The same points and some others measured another way (B), then each row and its match in B:
B:
0: [ -13  145  153  157   62   92   60  247   89  -86   65  -17  -53  -38
   45   33   30 -275   23   -7   23   53 -223 -137   77  -89 -239  -44
   51 -111   70  122  -86   61   16  -41]
1: [  20   30   60  -51  -13  115   48  -21  -26   19   26 -112  -89  -30
   40    2   53 -126  -35   97   -7  133  -85   26   87  -72  -87  -59
   22   -6   97  -11   71  -53  -20   13]
2: [-132  -17    2  320  -43  -38  -79   72  261 -229  -10   60  162  115
 -101   48   20   53 -133    9 -134 -273   61 -207 -100 -153 -293  -23
  170 -289  -42   73  141  245   71   33]
3: [  15 -193   56  -93  -56  161  116   13 -335   13  186 -232  -55   69
   17  -57 -306  -65   12  -12 -217   60  -31  -48  -15  189  144  103
  212   49  100  -91  -18  -89   49  -30]
4: [ -93  185  190  158  -42  259   44  280  -55  -35   85  -88  -85   83
  116  -93  -62 -226   16   26 -101  157 -183 -129  132  -77 -133  -70
  215  -68  160   61   11   20   76  -84]
5: [  47  -19   83  -82  -95   31   95 -160   15  -90   26  -41  -85  -36
   81   75   87 -267  -94    9   24    2 -144    3  -19  -87 -251  -25
   54  -45   19  157   13  -14  -54   12]
6: [ -23  -31   18   29   77 -101 -155  -44  193 -140  -73   72   85  -21
  -28  118   73  112  -73   57  -10 -249    9 -131  -91  -95 -153  134
 -119  -34  -51  113  -12  221  114  109]
7: [ -15 -309  -94   10  -63   44   76 -105 -168  -24  137 -219   75   91
 -157  -19 -241  142  -79   49 -258  -79  178  -14  -81  118  100   34
  214 -102   32 -198  171  -37   -3   43]
8: [  55  -33    1 -127   16   69   31 -116  -20   62    3 -135  -81  -60
   -8   28   77  -28  -47  142    3  132  -11   89   79  -67  -37  -57
  -58   25   89  -75  114  -80  -47   56]
9: [  27  -46   13 -172   11 -103 -157 -272  151  -95 -135   66   12  -53
   45  138  180   89 -115  103   53 -189   10  -11  -89 -126 -150  130
 -196   73  -43  147   31  153   87  140]
10: [ -76  325  140   40   91  132 -218  135  225   14 -159   62  -76  -24
  125   -3  263   18  -17  200   98  109 -109  -45  176 -276 -164  -48
 -177   52  134   84   78  145  136   50]
11: [  40  129   49 -136   58  -25 -130 -166  228   -8 -160   51  -71 -115
   76  110  317  -24  -77  178  163   17  -73   53   69 -235 -210  -17
 -262   60   40  115   68   83   22  112]
12: [  -9  -50  -58 -198   98    5 -246 -187   55   91 -144  -66   15  -18
  -26   21  107  380  -66  262  -29  -33  178   72   37  -95  139   93
 -240  159   72 -141  182   83  140  172]
13: [ -15 -178   77 -394   21  115 -223 -159 -371   65   -5 -135  -47   76
  149  -37 -254  328   19  101 -194  -91   81  -34  -73  201  388  399
  -96  398   91  -32  -83   78  307  105]
14: [ -67  390  231  206  145  227  -54  453  143    5   -4    0 -112  -37
  125  -49  120 -229   86   86   77  227 -279 -147  234 -190 -187 -100
  -28  -31  182   86  -68   81   92  -57]
15: [ -54 -278 -199   55   19  -38 -104 -159   44   12   -2 -166  168   85
 -256    0  -86  449 -124  195 -223 -146  358   27  -58  -13  125   -7
   42 -126   16 -314  347   57   31  143]
16: [ -77  149   19  138   92  -38 -202   44  347  -98 -149  102   67  -19
  -25   78  237  119  -84  156   53 -132   11  -95   28 -256 -232  -22
 -150  -98   13   71  120  221   97  102]
17: [  -7 -101  -13  -70  -52    7  -44 -176   24  -54  -23  -63   12   25
  -15   44   37   67 -108   97  -74  -77   63    5  -35  -65  -78   26
   15  -25   21   -3  131   54   32   78]
18: [ -34 -262    4  306  -35  -32  199  177  -45 -233  253 -106  145   83
 -176   43 -329 -162  -33 -170 -253 -250  -24 -254 -178  147 -162   53
  359 -317  -68   13  -59   89  -22  -48]
19: [ -16   15   -4  -38   76  153  -55   50  -46  120    4 -174  -49   -6
  -42  -53   -5  136   -1  201  -70  171   59   51  141  -51  111  -54
  -38   42  153 -206  168  -50   38   53]
20: [ -72   27  -40   39  175   78 -230  118   87   83  -78  -87   60   18
  -99  -29   11  392    0  242  -85    7  166  -26   95  -83  161   39
 -150   46  112 -223  168  112  158  120]
21: [ -74  363  254  271   41  358  111  515  -13   27  115 -112 -160   21
  127 -126   -6 -398   94   39  -18  370 -314 -124  282 -130 -183 -205
  204 -113  244   26  -19  -51   10 -152]
22: [-147 -115 -110  241    5   27 -147   32  141  -70  -22  -77  182  152
 -199  -35  -65  374 -117  154 -238 -168  273  -94  -33  -91    0  -36
  136 -207   32 -212  317  161  102   90]
23: [ 114 -184  -75 -190  -45  150  229 -178 -229  172  135 -331 -132  -65
  -87  -32  -52  -99  -38  156  -77  330   40  223  137   46   95 -173
   87   -8  152 -280  219 -304 -186   19]
24: [  -2 -232  -16 -240   26   35 -138 -169 -218   26   11 -139   19   48
    0    5 -188  293  -26  105 -178 -121  132  -16  -80  138  253  255
  -48  194   46  -97   21   59  178  111]
25: [  70 -102   22 -146  -67  185  183  -87 -234  108  127 -266 -144  -20
    8  -44  -77 -161  -22   96  -86  268  -47  124  110   44   49 -100
  127   21  149 -148  117 -218  -98  -16]
26: [ -88   21   24   36  -18  102 -135   -5   40  -22  -44  -56   27   89
    5  -31   14  160  -74  143 -120  -29   74  -50   33 -103  -20    7
   40  -20   87  -51  175  102  117   63]
27: [ -73  -63   35   86  -83  -52  -76 -105  143 -209  -27   62   82   78
    4   83   31   -7 -134   -9  -89 -270    8 -146 -138 -102 -254   79
   95 -131  -54  171   53  202   82   49]
28: [ -41 -156 -222  192  175 -138 -159  -14  312  -11  -72  -59  216  -15
 -338   79   74  457  -94  226  -89 -185  317  -11  -20 -129   -4  -57
 -139 -211  -25 -293  302  141    7  178]
29: [ 193  -96   71 -199  -19   16  300 -149 -104    2  144 -157 -178 -185
   41  118   48 -480  -13  -28  109  178 -259   92   30   30 -207  -66
   -4  -10   31   96 -107 -203 -202  -19]
30: [   2  -13  109  -26   85  107   -4  153 -124   -7   88 -105  -46   -9
   41   -3 -145  -52   51   23  -82   23 -108 -106   24   74   50  124
   16   71   87    9 -109   34  111   -3]
31: [  63 -229   55 -161   29  -17   38  -66 -210  -72  122 -107   -1  -20
   19   71 -225  -36   12  -52 -116 -146  -61  -99 -127  187   69  245
   16   98  -12   59 -168   33   89   38]
32: [ -25 -206   73   79 -100  109  163   74 -236 -118  220 -170   15  105
  -18  -25 -320 -161  -21 -100 -248  -74  -58 -150  -94  166  -23   87
  330 -102   37    6  -41   -5   28  -56]
33: [   5  104   55  -42  121   32 -119   33  131   15  -81  -11  -38  -72
   22   51  143   50  -11  152   67   31  -51  -17   80 -136  -75   20
 -186   51   68   16   21   85   73   81]
34: [  -4   20  124   13   19  237  111  213 -226   56  161 -211 -110   18
   49  -82 -181 -168   63   31 -123  211 -135  -50  123   77   62  -18
  156   14  170  -81  -24 -101   24  -64]
35: [ 137 -126   -1 -139  -86   72  286 -197 -109   41  129 -213 -143 -102
  -21   53   43 -341  -67   48   19  217 -112  151   65  -16 -157 -170
   91  -82   67  -47   95 -237 -221   -7]
36: [  81 -138  120   60 -106    3  310   10  -98 -205  224  -81  -49  -30
   33  101 -137 -530  -32 -197  -56  -71 -271 -132 -115   88 -319   11
  260 -180  -41  232 -180  -33 -119  -87]
37: [  71 -101   81  -74 -107  118  241  -68 -186  -29  166 -180 -118  -22
   44   14  -91 -355  -36  -40  -68  130 -162   10   17   51 -131  -56
  200  -57   68   41  -14 -144 -109  -52]
38: [ -58 -122   12 -454   81   20 -477 -300 -164   73 -208  -18   24   72
  137    2  -56  638  -42  246 -127 -222  225   -3  -83   53  403  445
 -330  471   64  -36   29  226  412  221]
39: [ -61 -266 -195  222   67  -43  -29   29   90  -37   69 -165  206   79
 -323    5 -151  359  -91  129 -248 -159  304  -54  -62   12   67  -37
  117 -247    3 -321  290   66    2   96]
40: [  12 -134   50   15 -102   58  137  -61  -97 -111  120 -110  -19   36
    1   29 -119 -196  -71  -51 -118  -46  -71  -66  -67   36 -144   10
  207 -104   20   60   14  -12  -27  -19]
41: [  25  -47  -27 -193   59  -92 -198 -264  156  -29 -156   38   15  -67
   11  117  192  200 -107  175   59 -146   76   36  -44 -137  -66  113
 -259  105  -15   55   82  136   95  166]
42: [  76 -149   57  -64  -46  117  235   -4 -232   -2  199 -218  -94  -24
   -8    3 -172 -274    1  -35 -105  126 -124   -4   13  117  -35  -17
  185  -41   74  -32  -37 -149  -88  -48]
43: [ -34   53   61 -213   78   34 -300 -126   35   20 -160   17  -22    1
  106   34   98  275  -39  191   -4  -86   47  -19   11  -94   76  194
 -239  229   64   42   34  168  232  138]
44: [ -13  -63  -19 -253   58  -14 -270 -242   26   34 -158  -23    9   -2
   37   48   90  351  -79  214  -29 -107  141   36  -26  -72  121  182
 -239  207   44  -36  108  127  186  169]
45: [  22  125  128   54   73   -1  -13   97  168 -110  -15   52  -36  -79
   65  100  129 -212  -13   18   93  -41 -204 -115   23 -129 -267   19
  -81  -46   15  191 -103  120   35   17]
46: [-104  332  256  286   49  380   95  562  -75   36  143 -144 -137   59
  118 -157  -93 -329  114   32  -82  354 -280 -154  270  -80 -103 -166
  243  -91  253  -16  -25  -41   53 -157]
47: [  40 -182  101 -189  -83   99   93  -93 -309  -44  142 -156  -79   35
   99    8 -234 -137   -7  -53 -152  -25 -100  -59  -78  168   58  176
  144  111   49   70 -111  -36   69  -12]
48: [ -10  -60  108  -38  -35  -15  -29  -51  -11 -167   26   24    8   23
   80   79  -57 -105  -52  -52  -62 -203 -109 -153 -120    9 -155  170
   45    9  -30  208 -115  153  110   27]
49: [   1  -83   74  -42   83   30  -47   75  -84  -52   62  -66    8   -2
   11   36 -147   38   26   12  -97 -103  -55 -128  -48   83   47  178
  -12   65   30   31 -109   93  134   38]
50: [ -16  -26   -6  -87   22  -81 -178 -197  181  -83 -130   51   40  -21
    3  102  163  153 -116  133   17 -177   58  -25  -57 -154 -134   90
 -161   19  -22   78   92  165   96  134]
51: [ -81  220  147  251  122  186  -30  406   94  -16   47  -53  -28   12
   12  -54   -8 -105   63   76  -41  127 -151 -159  159 -111 -110  -74
   60 -100  144  -16   -6   78   81  -42]
52: [ -35   37   30   -2  -34   64  -50  -76   84  -31  -44  -50  -24   16
   20   18  108   -3  -92  125  -23   21    0    0   43 -142 -139  -50
   10  -46   65   10  146   42   21   50]
53: [  38  275  178   50  -83   94  132   -7  222  -94  -32   41 -171  -97
  158   78  337 -529  -87   35  192  183 -327   11  135 -296 -516 -232
   24 -139   75  267   25  -22 -137  -42]
54: [-30  23 102 -61   6 130 -52  37 -85  -5  16 -88 -56  27  79 -20 -53  -8
 -11  78 -78  41 -60 -54  44 -10   8  72  27  74 100  16   9  38 107  17]
55: [ -45  162  103   -8   50  -55 -223  -58  296 -138 -173  160   13  -34
  103  117  257   17  -87   99  100 -174  -90 -106  -25 -238 -274   96
 -201   21  -15  240  -13  255  141  102]
56: [ 187  -23  -33 -280  133  131  163  -94 -130  280   58 -297 -218 -222
  -48    9  120 -118   44  243  116  461  -62  280  253  -25  113 -182
 -202  126  187 -272  123 -319 -185   56]
57: [  78   29   64 -188   -1   96   48 -116  -49   61    4 -118 -146  -88
   81   28  110 -157  -29  124   56  182 -109   90  103  -75  -71  -40
  -75   85  107   10   40  -97  -42   35]
58: [   3  -34   23  -12   90  -95 -123  -42  160 -109  -59   47   59  -47
  -25  121   73   80  -52   62   13 -202  -11 -103  -71  -72 -124  127
 -140   -9  -36   96  -35  179   97  102]
59: [  42 -181   -4 -144  -60   72   91 -163 -177   12   89 -181  -53    6
  -10    9 -101  -45  -57   59 -113   46    9   46  -19   66   27   26
   93   18   59  -68   77  -86  -26   32]
60: [  71   12   51  -90   -7   68  101  -80   11   14   32 -104 -109  -90
   36   53  103 -219  -42   80   57  145 -123   61   75  -85 -162  -83
  -24  -22   73   25   42  -86  -85   20]
61: [  89 -286   -2 -203 -135   37  196 -268 -264  -39  153 -200  -64    3
   10   41 -172 -168  -76  -28 -136    0  -26   43  -93  139  -12   63
  172    9   18   -3   17 -125  -72   11]
62: [ -11  109    7  -30   18  166  -21  -14   44  120  -42 -147  -93  -20
   -3  -46  151   25  -50  235    3  260   23  113  200 -171  -31 -179
  -36   -6  173 -162  253  -88  -38   43]
63: [  59 -534 -137  -70  -37  -14  177 -130 -360  -21  262 -308  102   67
 -226    6 -459  158  -32  -37 -338 -141  196  -31 -176  330  256  156
  253  -65  -11 -260   54  -98  -19   40]
64: [ -78   22   94   34  -60   53 -103  -19   47 -136  -25   25   18   80
   77   20    1    1  -83   29  -95 -145  -36 -136  -50  -81 -148   89
   76  -25   24  133   31  166  135   32]
65: [ -38  209   64   55  162   60 -178  130  240   26 -123   21  -23  -67
   13   31  218   89   -8  199   89   62  -45  -34  140 -218 -109  -41
 -214   12   99   -9   76  119   91   79]
66: [ -80   33  101 -177   52   39 -329  -82    3  -50 -148   54   15   59
  144   26   15  294  -43  128  -70 -198   37 -109  -57  -49   85  284
 -178  238   42  115  -26  246  309  123]
67: [  39   -2  154  -13  -50  132  176   80 -142  -66  149 -113 -114  -18
   93   16  -93 -365    9  -58  -48   95 -234  -79   21   37 -155    3
  162  -34   76  122 -115  -57  -25  -66]
68: [ -10   96  -25  -85  193   20 -248   -8  182  104 -159  -24   -1  -76
  -41   33  196  308  -16  283   56   43   98   50  125 -175   68   19
 -316  111   98 -133  146   96  116  150]
69: [  -6  -86   -7    8   64 -150 -137 -111  200 -161  -69   77  100  -33
  -47  150   79  107  -96   40   -6 -303   29 -120 -137  -78 -173  148
 -129  -48  -85  125  -17  220   95  119]
70: [ -40   -2  131   36  -33   83   -5   76  -47 -121   61  -26  -11   50
   84   18  -96 -125  -24  -31  -95  -88 -124 -147  -38    3 -118  101
  118  -14   35  137  -78  102  105  -13]
71: [   4   98   87  -30  -65  163   74  -22   -8   25   16 -114 -122  -16
   73  -16  105 -208  -57  106    6  206 -115   51  134 -137 -161 -144
   70  -42  133   10  123  -79  -49  -16]

[ 113 -201 -250    5  122 -151  -93 -167 -136 -226   25 -112   89   61
 -181    2  218  -23 -222   48  -25   72  -10  119   34  -18 -104]
60
[-81  13  85 -39 -57  53 -64  20 -90  21 -70 -38 105 -85  99  67  -2 -38
 -61 -21 103  83  -6 -66  35  77 -97]
40
[-137   85   89 -140  -74  233   -1   73  -79   16 -102    7  130  -29
  142  135  -35   29  -23  -17  116  127    8   14   59  180 -181]
50
[ 122  -95 -109  -79   -5  103   -6  -42  -22 -220    3  -46   64   57
 -130   77   98   14 -201   -9   70    5  135  197   85   16 -105]
57
[ 169  -54  -72   66  -75   41  -20  -14   15 -203  230 -171   97  178
 -137   28  -55  115 -218  136 -115   11  -65  278    8   13  -43]
62
[  -4   -2 -100  -31   10  -13  -53  -56 -130  -60  -36  -73  101   44
   34   10   49   57  -62    2    1  164  -88   37   37   46 -152]
17
[  50   37  -77  -95  -44  126    8  -20  -55  -92  -43  -41   65   65
   18   46    8   78  -62  -41   71  130   25  102   92   20 -151]
59
[ 213  149 -137  -11 -105  -14   -4  -75  -51    7 -145  -34  -57   46
  107 -144  -50  123  102 -259  149  220    9  -65  173 -268 -119]
24
[ 131 -106 -106   63    0  -80  -79  -71  -74 -164   62 -117   67   53
 -109   -9   68   24 -182   27  -30   26  -12  113   22  -36  -71]
1
[  90 -211 -277  -22  158 -183 -102 -194 -161 -203  -32  -93   83   23
 -166   -7  264  -58 -201   12   20  104    6   50   53  -35 -113]
11
[-103  -88  -40 -349   61  314   54  -38  -19 -161 -134   47  128  -86
 -100  250  185 -178 -180  -22  320   60  288   73  154  161 -105]
29
[ 214  -82  187  326 -172 -287 -185   -6   12    3  142 -187   -1 -155
  -18 -115 -109  -92 -164  -32   28 -126  -27 -141  -20 -239  181]
4
[  77    5  125   93 -143   32  -63   51   10  -46  119 -128   80   -4
    6   26 -116   17 -142   46    9  -18  -28   59    8   -9   15]
65
[ 351 -187 -495  -99  129   13   53 -229  -10 -443  181 -162   50  332
 -390   -7  205  118 -290   83  -80  115   61  445  126 -111 -113]
56
[-169   30  103   -8  -12 -121 -133  -42 -164  163 -128  -56  109 -213
  186   10   22 -152   32  -57  179  181 -108 -333   25   11  -31]
27
[-115  367  106 -216 -207  422  117  140  -20  139  -91    9   90  108
  319   79 -263  204  188  -97  129  309 -101   26  130  113 -227]
63
[ 331  -72 -221  265   -8 -423 -181 -168 -173  -83 -150  -85  -85   -4
   12 -275  109  114  -14 -250  -43   77  -55  -89   61 -352 -117]
66
[ 209  -67 -192  -16   -1    6   -7  -97  -16 -215   91 -122   42  133
 -157  -10   58   61 -174    8    8   77   31  192   88  -94  -64]
25
[   4 -157 -256 -193  143   87   -2 -136 -105 -249   25  -76  144  104
 -190  134  220  -34 -226  106   41  130   47  202   74  126 -151]
35
[ -30   77  296   44 -203   78  -76  114   -9  107  -93  -13   45 -199
  179   45 -132  -73  -24 -125  196  -32   82 -160   50  -14    1]
70
[ 262  -45 -261  124    8 -193  -68 -147  -86 -159  117 -181   28  172
 -104 -140   38  131 -111    3 -107  157 -149  126   44 -185  -69]
68
[ 258  -11   80  206 -187  -69  -82   33   37  -97  111 -131   -7   21
  -27  -72 -126   78 -149  -51  -18  -83   19   92   29 -165   30]
34
[ 174  -69  368  315 -276  -74 -153  144  103  -33  202 -157   31 -153
  -14   -3 -216  -64 -241   31   18 -279   69    2  -47  -88  184]
14
[ -35  -22   80 -123  -67  196   -6   40   -9  -77  -46  -15   98  -67
   -2  142   18  -67 -131  -19  177    9  143   47   81   96  -71]
37
[ 174  180   74  132 -224   28  -13   49   38   34  163 -171   29  108
  101  -90 -270  161    5  -16  -34  122 -166   39   48 -146   12]
20
[-157  105  157  -71  -93   82  -60   50  -97  125 -120  -15  105 -133
  206   71  -57  -51   38  -66  168  148  -41 -182   49   79  -95]
6
[  34  116  499  214 -362  135  -75  247  122   95  194 -130   74 -131
  152   62 -365   -4 -122   50   41 -176   -8  -20  -38   19  140]
51
[   4  -74  214  154 -126  -59 -139   73  -48  -18   58  -97   91 -131
   35   45  -59  -55 -177   38   15 -104   -2  -35  -36   53   12]
0
[ 345  231  -98   -7 -207   95   47   -6   16  -20 -252   44 -153   65
  155 -182 -117  221  157 -435  202  146  156    8  243 -353 -172]
38
